x =
array([[130, 120, 111, 134, 115, 131],
       [124, 119, 128, 134, 130, 129],
       [122, 127, 151, 123, 149, 121],
       [126, 127, 133, 127, 134, 127],
       [131, 132, 128, 129, 126, 126],
       [129, 118, 116, 130, 113, 128],
       [130, 135, 119, 133, 121, 134],
       [119, 124, 140, 134, 147, 132],
       [132, 136, 122, 124, 124, 135]])
Indices start at 0.
(0, 0)	130
(2, 2)	151
(7, 2)	140
(0, 3)	134
(6, 1)	135
(8, 4)	124
(5, 4)	113
(7, 3)	134
(3, 2)	133
(7, 5)	132
(2, 4)	149
(5, 1)	118
(5, 2)	116
(1, 0)	124
(4, 4)	126
(6, 0)	130
(1, 3)	134
(6, 3)	133
(5, 0)	129
(2, 5)	121
(6, 5)	134
(7, 4)	147
(5, 3)	130
(6, 2)	119

arr = [137 140 127 127 121 124 128 123 127 125 131 139 126 125 132 105]
arr[-16]: 137
arr[-6]: 131
arr[-4]: 126
arr[11]: 139
arr[5]: 124

W =
[[143 109 111 111 151 115]
 [138 114 115 118 143 118]
 [140 113 114 115 146 116]
 [141 113 111 109 149 115]
 [141 113 114 113 146 116]
 [141 111 113 111 148 116]
 [116 143 142 142 112 138]
 [116 144 143 146 107 140]
 [143 111 111 108 150 117]
 [115 146 145 143 108 140]
 [116 143 141 140 111 139]
 [141 111 113 110 150 116]
 [139 115 114 115 145 116]
 [114 145 142 145 108 140]
 [114 145 145 148 107 142]
 [116 143 142 143 109 139]]
W[0, 0] = 143
W[11, 1] = 111
W[6, 4] = 112
W[2, 2] = 114
W[3, 3] = 109
W[1, 3] = 118
W[:, 4] = [151, 143, 146, 149, 146, 148, 112, 107, 150, 108, 111, 150, 145, 108, 107, 109]
W[:, 3] = [111, 118, 115, 109, 113, 111, 142, 146, 108, 143, 140, 110, 115, 145, 148, 143]
W[8, 2] = 111
W[9, 2] = 145
W[14, 2] = 145
W[3, 5] = 115
W[14, 4] = 107
W[6, 0] = 116
W[12, 4] = 145
W[13, 3] = 145
W[13, 0] = 114
W[14, 0] = 114
W[3, 4] = 149
W[13, 5] = 140
W[:, 5] = [115, 118, 116, 115, 116, 116, 138, 140, 117, 140, 139, 116, 116, 140, 142, 139]
W[0, 2] = 111
W[12, 1] = 115
W[10, 5] = 139
W[5] = [141, 111, 113, 111, 148, 116]
W[13] = [114, 145, 142, 145, 108, 140]
W[3] = [141, 113, 111, 109, 149, 115]
W[4] = [141, 113, 114, 113, 146, 116]
W[8, 3] = 108
W[8, 1] = 111
W[10] = [116, 143, 141, 140, 111, 139]
W[11] = [141, 111, 113, 110, 150, 116]

B =
[[133 121 121 134 133]
 [122 136 136 122 122]
 [125 133 133 124 124]
 [141 110 109 143 143]
 [111 152 152 109 109]
 [137 115 115 138 138]
 [140 112 112 141 141]
 [134 119 119 135 135]
 [132 123 123 132 132]
 [149  98  98 152 152]
 [115 146 146 114 114]]
B[0][0]: 133
B[8][0]: 132
B[4]: [111, 152, 152, 109, 109]
B[8][2]: 123
B[:, -5]: [133, 122, 125, 141, 111, 137, 140, 134, 132, 149, 115]
B[-1]: [115, 146, 146, 114, 114]
B[-2][4]: 152
B[0][1]: 121
B[:, -3]: [121, 136, 133, 109, 152, 115, 112, 119, 123, 98, 146]
B[-5][-2]: 141
B[3][-1]: 143
B[0]: [133, 121, 121, 134, 133]
B[-4][-3]: 119
B[-6][-3]: 115
B[10][-4]: 146
B[:, -2]: [134, 122, 124, 143, 109, 138, 141, 135, 132, 152, 114]
B[9][-5]: 149
B[-10][2]: 136
B[9][-3]: 98
B[8]: [132, 123, 123, 132, 132]

grid =
[[138 137 138 116 135]
 [132 132 132 123 131]
 [132 131 132 124 131]
 [120 121 120 138 122]
 [120 120 120 138 122]
 [130 130 130 126 129]
 [107 109 107 153 112]
 [122 122 122 136 123]
 [127 127 127 129 127]
 [124 124 124 133 125]
 [140 139 140 114 137]
 [124 124 124 133 125]
 [138 138 138 116 136]
 [130 130 130 126 130]
 [127 127 126 130 127]]
grid[0,0] -> 138
grid[13,4] -> 130
grid[:, 2] -> [138, 132, 132, 120, 120, 130, 107, 122, 127, 124, 140, 124, 138, 130, 126]
grid[12,2] -> 138
grid[:, 4] -> [135, 131, 131, 122, 122, 129, 112, 123, 127, 125, 137, 125, 136, 130, 127]
grid[2,3] -> 124
grid[12,1] -> 138
grid[8] -> [127, 127, 127, 129, 127]
grid[1,2] -> 132
grid[5,0] -> 130
grid[4,2] -> 120
grid[8,1] -> 127
grid[11] -> [124, 124, 124, 133, 125]
grid[11,4] -> 125
grid[10,4] -> 137
grid[14,0] -> 127
grid[11,1] -> 124
grid[3,2] -> 120
grid[3,0] -> 120
grid[2,2] -> 132
grid[10,1] -> 139
grid[14,2] -> 126
grid[2] -> [132, 131, 132, 124, 131]
grid[3,1] -> 121
grid[12,3] -> 116
grid[11,3] -> 133

M =
[[149 144 108 109 151 149 145 149 146 108 149 105 107]
 [149 144 111 107 145 146 148 145 140 109 150 107 108]
 [137 134 120 118 137 136 135 139 138 117 136 122 116]
 [113 111 147 144 110 112 112 111 114 148 116 148 146]
 [149 149 107 106 150 150 153 153 149 108 151 105 107]
 [119 108 143 141 114 114 112 115 108 143 110 143 142]]
M[0][0] = 149
M[1][8] = 140
M[2][4] = 137
M[2][7] = 139
M[1][10] = 150
M[5][1] = 108
M[0][10] = 149
M[3][7] = 111
M[2][5] = 136
M[5] = [119, 108, 143, 141, 114, 114, 112, 115, 108, 143, 110, 143, 142]
M[4][5] = 150
M[2] = [137, 134, 120, 118, 137, 136, 135, 139, 138, 117, 136, 122, 116]
M[1][7] = 145
M[5][9] = 143
M[5][6] = 112
M[2][6] = 135
M[4][9] = 108
M[:, 9] = [108, 109, 117, 148, 108, 143]
M[1] = [149, 144, 111, 107, 145, 146, 148, 145, 140, 109, 150, 107, 108]
M[:, 11] = [105, 107, 122, 148, 105, 143]
M[:, 3] = [109, 107, 118, 144, 106, 141]
M[2][2] = 120
M[1][6] = 148
M[0][2] = 108
M[4][10] = 151
M[4][6] = 153

A = [102 149 149 102 102 154 152 151 151 153 101 156  99]
A[-13] -> 102
A[5] -> 154
A[6] -> 152

data =
124,131,135,125,119,120,123,134,135,131,125,127
127,127,104,124,133,128,132,125,144,130,133,130
133,130,132,132,129,143,127,132,135,131,135,129
125,133,120,138,131,119,117,133,132,131,125,122
126,122,129,124,133,117,128,120,129,126,128,133
132,127,121,129,120,134,129,130,125,132,125,130
120,127,124,132,129,121,128,124,134,127,121,128
126,125,126,127,136,128,135,135,125,129,132,135
128,137,135,120,126,124,122,124,125,125,127,130
134,119,132,130,125,142,126,133,124,123,133,127
126,124,126,121,129,128,122,129,140,132,126,131
140,123,136,126,125,116,126,122,138,127,134,131
Rows and columns are counted from 0.
(0, 0) => 124
(11, 3) => 126
(0, 5) => 120
(6, 10) => 121
(3, 5) => 119
(2, 6) => 127
(9, 6) => 126
(1, 7) => 125
(6, 7) => 124
(7, 8) => 125
(0, 11) => 127
(9, 4) => 125
(1, 0) => 127
(7, 5) => 128
(0, 3) => 125
(2, 10) => 135
(3, 11) => 122
(3, 8) => 132
(0, 10) => 125
(0, 8) => 135
(0, 1) => 131
(2, 8) => 135
(9, 9) => 123
(1, 2) => 104
(11, 7) => 122
(8, 0) => 128
(5, 6) => 129
(4, 1) => 122
(6, 11) => 128
(6, 1) => 127
(2, 3) => 132
(10, 5) => 128
(10, 0) => 126
(8, 9) => 125
(7, 2) => 126

m =
[[112 152 117 149 153]
 [143 106 138 109 105]
 [143 104 139 107 103]
 [112 153 116 149 154]
 [142 106 139 109 105]
 [142 106 138 109 106]
 [113 152 117 148 152]]
Rows and columns are counted from 0.
(0, 0) = 112
(0, 3) = 149
(5, 4) = 106
(2, 2) = 139
(0, 2) = 117
(6, 4) = 152
(5, 1) = 106
(6, 2) = 117
(1, 2) = 138
(3, 3) = 149
(4, 1) = 106
(3, 0) = 112
